Below is a small trained network, with its code and all its weights. Each question gives an input and a class and asks what happens when units are switched off, that is, made to give their printed mean instead of their output.

import numpy as np


def w(rows, s, z=0):
    codes = np.array(rows[::2]) - 128.0
    scale = np.full(codes.shape[1], s)
    scale[-1] = z or s
    return codes * scale


def norm(h):
    return h / np.sqrt((h * h).mean(-1, keepdims=True) + 1e-5)


def f(y):
    return y / 2 * (1 + np.tanh(0.7978845608 * (y + 0.044715 * y**3)))


def log_softmax(a):
    a = a - a.max(-1, keepdims=True)
    return a - np.log(np.exp(a).sum(-1, keepdims=True))


def net(x, mask):
    res = np.array(x, float).reshape(1, 3) / 4 @ E
    u = 0
    for l in range(4):
        y = f(norm(res) @ A[l][:, :-1].T + A[l][:, -1])
        res = res + np.where(mask[u : u + 6], y, B[l][:, -1]) @ B[l][:, :-1]
        u += 6
    return log_softmax(norm(res)[-1] @ U[:, :-1].T + U[:, -1])


A, B = {}, {}
E = w([
[117,37,31,166,113],'x0',
[108,85,156,97,79],'x1',
[169,163,168,254,73],'x2',
],0.009)
A[0] = w([
[78,86,226,102,97,3],'L0N0',
[93,96,123,92,1,43],'L0N1',
[126,19,111,107,21,96],'L0N2',
[55,90,188,104,59,31],'L0N3',
[248,177,7,177,232,71],'L0N4',
[60,135,115,91,128,8],'L0N5',
],0.009,0.004)
B[0] = w([
[61,147,187,210,163,146],'L0N0',
[102,195,202,121,143,169],'L0N1',
[49,155,235,230,88,254],'L0N2',
[90,223,214,156,155,152],'L0N3',
[78,246,179,196,67,238],'L0N4',
[182,136,119,116,79,129],'L0N5',
],0.011,0.0042)
A[1] = w([
[204,122,146,254,121,13],'L1N0',
[145,157,16,109,172,202],'L1N1',
[95,198,136,127,212,58],'L1N2',
[138,192,64,165,209,71],'L1N3',
[225,128,140,53,80,3],'L1N4',
[204,179,220,83,154,114],'L1N5',
],0.0094,0.0039)
B[1] = w([
[144,85,94,72,49,232],'L1N0',
[113,104,175,114,85,193],'L1N1',
[88,178,143,248,114,199],'L1N2',
[144,216,186,132,98,156],'L1N3',
[146,109,128,194,149,116],'L1N4',
[70,51,88,199,82,253],'L1N5',
],0.012,0.004)
A[2] = w([
[123,118,139,78,55,181],'L2N0',
[34,48,146,255,178,104],'L2N1',
[122,140,94,90,94,2],'L2N2',
[145,70,87,156,61,41],'L2N3',
[77,203,103,12,194,193],'L2N4',
[104,138,113,175,69,198],'L2N5',
],0.01,0.005)
B[2] = w([
[164,56,77,168,159,178],'L2N0',
[118,124,49,184,193,254],'L2N1',
[188,65,74,203,67,115],'L2N2',
[226,70,49,122,155,145],'L2N3',
[143,19,42,64,2,160],'L2N4',
[186,23,83,129,142,249],'L2N5',
],0.0089,0.0098)
A[3] = w([
[23,54,242,119,62,55],'L3N0',
[51,153,90,30,171,196],'L3N1',
[185,254,150,131,136,112],'L3N2',
[96,114,76,117,117,191],'L3N3',
[183,251,140,157,119,136],'L3N4',
[126,70,110,79,169,1],'L3N5',
],0.0096,0.0029)
B[3] = w([
[146,254,157,150,12,250],'L3N0',
[199,91,53,68,85,156],'L3N1',
[54,98,160,155,81,160],'L3N2',
[189,129,117,151,169,253],'L3N3',
[60,83,170,144,121,196],'L3N4',
[148,195,200,176,46,142],'L3N5',
],0.0091,0.0033)
U = w([
[88,170,183,187,47,214],'0',
[126,64,61,173,129,193],'1',
[176,48,83,87,71,244],'2',
[162,77,157,170,143,122],'3',
[178,172,164,63,196,2],'4',
[186,168,194,58,208,2],'5',
[206,189,225,8,129,2],'6',
[190,185,179,24,192,2],'7',
],0.014,0.0066)

Each question gives the input, the list of numbers given to net, and the class t.
The units are the neurons (one row each of A and B). Each row of codes is followed by its name. A weight is (code - 128) times the scale printed after its matrix; where a second scale follows, it is the last column's (A, B and U).
mask holds one flag per neuron, layer by layer. A switched-off neuron (its flag False) gives its mean, the last column of its row in B, instead of its output. The means were averaged over made-up inputs and are rounded, as every weight is.
A unit's drop is (log p(t) with every unit on - log p(t) with that unit switched off) / (log p(t) with every unit on - log p(t) with every unit switched off).
The circuit of an input: a set's keep is (log p(t) with only the set's units on - log p(t) with every unit switched off) / (log p(t) with every unit on - log p(t) with every unit switched off). Starting from the 12 units with the biggest drops (on a tie, the unit counted first), units are removed one at a time, each time the one whose removal leaves the highest keep (on an exact tie, the one counted first), for as long as the keep stays at least 0.8.
circuit, biggest first: the units of the circuit, biggest drop first
unit that matters most: the unit with the biggest drop
k most important neurons: the k neurons with the biggest drops, biggest first
top k neurons in layer l: the k neurons of layer l with the biggest drops, biggest first
drop when u is switched off: that unit's drop, to one decimal
input [8,-8,-2], class 0: circuit, biggest first => (L0N4)
input [-8,7,6], class 1: circuit, biggest first => (L1N5; L0N2; L0N4)
input [-4,7,8], class 2: circuit, biggest first => (L0N2; L0N4; L1N0)
input [-3,-2,-5], class 2: circuit, biggest first => (L0N2; L2N1)
input [-8,-5,1], class 1: 2 most important neurons => (L1N5; L0N4)
input [-3,4,6], class 2: circuit, biggest first => (L1N0; L0N2; L0N4)
input [4,-7,4], class 0: 2 most important neurons => (L0N4; L1N5)
input [2,-3,4], class 2: circuit, biggest first => (L1N0; L0N2)
input [5,5,-5], class 0: 2 most important neurons => (L0N2; L0N1)
input [5,8,5], class 0: 3 most important neurons => (L0N2; L0N1; L3N0)
input [-5,4,-1], class 1: 4 most important neurons => (L2N1; L0N2; L1N5; L0N4)
input [-7,1,-6], class 1: 2 most important neurons => (L1N5; L1N2)
input [-6,4,6], class 1: 2 most important neurons => (L1N5; L0N2)
input [4,1,6], class 2: unit that matters most => L1N0
input [3,-1,7], class 2: 2 most important neurons => (L1N0; L2N1)
input [3,7,-5], class 0: 2 most important neurons => (L0N2; L3N0)
input [-5,5,8], class 2: top 2 neurons in layer 1 => (L1N0; L1N2)
input [4,-7,0], class 0: drop when L0N4 is switched off => 0.1
input [-3,-7,-4], class 0: drop when L1N3 is switched off => 0.1
input [-8,-2,0], class 1: drop when L1N5 is switched off => 0.6
input [-7,-1,1], class 1: drop when L1N5 is switched off => 0.4
